Below is a small trained network, with its code and all its weights. Each question gives an input and a class and asks what happens when units are switched off, that is, made to give their printed mean instead of their output.

import numpy as np


def w(rows, s, z=0):
    codes = np.array(rows[::2]) - 128.0
    scale = np.full(codes.shape[1], s)
    scale[-1] = z or s
    return codes * scale


def f(y):
    return np.maximum(y, 0)


def log_softmax(a):
    a = a - a.max(-1, keepdims=True)
    return a - np.log(np.exp(a).sum(-1, keepdims=True))


def net(x, mask):
    res = np.array(x, float).reshape(1, 5) / 4 @ E
    y = f(res @ A[0][:, :-1].T + A[0][:, -1])
    res = res + np.where(mask, y, B[0][:, -1]) @ B[0][:, :-1]
    return log_softmax(res[-1] @ U[:, :-1].T + U[:, -1])


A, B = {}, {}
E = w([
[65,41,78,86],'x0',
[151,44,254,180],'x1',
[227,122,83,125],'x2',
[100,126,64,233],'x3',
[191,73,87,74],'x4',
],0.0093)
A[0] = w([
[139,157,195,137,130],'neuron 1',
[140,46,161,37,73],'neuron 2',
[151,107,194,193,187],'neuron 3',
[157,94,144,30,124],'neuron 4',
[173,111,41,30,18],'neuron 5',
[179,177,184,144,15],'neuron 6',
[87,142,143,129,253],'neuron 7',
[179,144,48,92,95],'neuron 8',
[170,162,56,90,171],'neuron 9',
[117,133,187,186,127],'neuron 10',
[198,114,157,234,114],'neuron 11',
[138,199,115,90,86],'neuron 12',
[82,78,109,144,62],'neuron 13',
[84,112,141,175,39],'neuron 14',
[84,85,113,171,125],'neuron 15',
[62,195,109,151,128],'neuron 16',
[80,70,109,164,74],'neuron 17',
[146,143,152,181,109],'neuron 18',
[68,67,108,195,142],'neuron 19',
[212,166,178,177,104],'neuron 20',
[87,248,126,96,117],'neuron 21',
[103,227,149,146,196],'neuron 22',
[111,130,142,52,141],'neuron 23',
[151,109,84,169,103],'neuron 24',
[77,133,133,99,18],'neuron 25',
[130,150,35,137,128],'neuron 26',
[113,117,193,120,148],'neuron 27',
[195,86,130,80,95],'neuron 28',
[78,76,107,148,68],'neuron 29',
],0.013,0.0043)
B[0] = w([
[137,153,101,100,202],'neuron 1',
[111,129,202,101,241],'neuron 2',
[163,125,109,166,237],'neuron 3',
[108,82,189,90,238],'neuron 4',
[154,80,99,131,255],'neuron 5',
[171,191,121,138,188],'neuron 6',
[87,112,123,107,200],'neuron 7',
[173,97,68,118,229],'neuron 8',
[145,124,17,138,242],'neuron 9',
[146,107,79,154,209],'neuron 10',
[180,59,150,185,221],'neuron 11',
[87,120,87,196,190],'neuron 12',
[132,145,137,180,166],'neuron 13',
[95,102,136,138,166],'neuron 14',
[92,158,153,176,179],'neuron 15',
[78,118,120,115,210],'neuron 16',
[115,149,136,201,175],'neuron 17',
[145,100,107,144,175],'neuron 18',
[87,141,146,247,205],'neuron 19',
[211,169,125,159,222],'neuron 20',
[64,109,109,128,231],'neuron 21',
[83,96,97,126,228],'neuron 22',
[109,108,153,129,203],'neuron 23',
[157,153,152,135,167],'neuron 24',
[142,122,148,133,154],'neuron 25',
[134,167,106,146,220],'neuron 26',
[160,157,124,108,206],'neuron 27',
[159,94,187,96,218],'neuron 28',
[127,146,135,163,171],'neuron 29',
],0.013,0.0098)
U = w([
[80,166,125,135,255],'0',
[97,159,157,164,152],'1',
[143,71,167,7,149],'2',
[189,105,75,167,149],'3',
[86,173,61,96,95],'4',
[33,93,154,149,89],'5',
[170,129,233,111,46],'6',
[136,219,134,86,86],'7',
],0.012,0.0062)

Each question gives the input, the list of numbers given to net, and the class t.
The units are the neurons (one row each of A and B). Each row of codes is followed by its name. A weight is (code - 128) times the scale printed after its matrix; where a second scale follows, it is the last column's (A, B and U).
mask holds one flag per neuron, in row order. A switched-off neuron (its flag False) gives its mean, the last column of its row in B, instead of its output. The means were averaged over made-up inputs and are rounded, as every weight is.
A unit's drop is (log p(t) with every unit on - log p(t) with that unit switched off) / (log p(t) with every unit on - log p(t) with every unit switched off).
The circuit of an input: a set's keep is (log p(t) with only the set's units on - log p(t) with every unit switched off) / (log p(t) with every unit on - log p(t) with every unit switched off). Starting from the 12 units with the biggest drops (on a tie, the unit counted first), units are removed one at a time, each time the one whose removal leaves the highest keep (on an exact tie, the one counted first), for as long as the keep stays at least 0.8.
circuit, biggest first: the units of the circuit, biggest drop first
most important unit: the unit with the biggest drop
k most important neurons: the k neurons with the biggest drops, biggest first
drop of u: that unit's drop, to one decimal
input [2,-6,4,-7,4], class 2: most important unit -> neuron 4
input [1,-6,-8,-6,4], class 5: circuit, biggest first -> neuron 21; neuron 23
input [-5,-3,-1,7,-3], class 5: circuit, biggest first -> neuron 16; neuron 22
input [-8,-4,4,-7,-5], class 4: 2 most important neurons -> neuron 21; neuron 11
input [4,7,2,-8,0], class 2: 2 most important neurons -> neuron 19; neuron 4
input [-2,7,4,-6,-4], class 6: 2 most important neurons -> neuron 9; neuron 8
input [8,-1,-2,4,1], class 5: 2 most important neurons -> neuron 20; neuron 6
input [3,-2,-5,4,2], class 5: 2 most important neurons -> neuron 20; neuron 6
input [3,7,-1,-3,8], class 6: drop of neuron 20 -> -0.2
input [8,-1,2,1,-6], class 1: drop of neuron 20 -> -0.3
input [3,-1,6,3,-6], class 1: drop of neuron 9 -> 0.1
input [6,5,7,5,-8], class 1: drop of neuron 5 -> 0.3
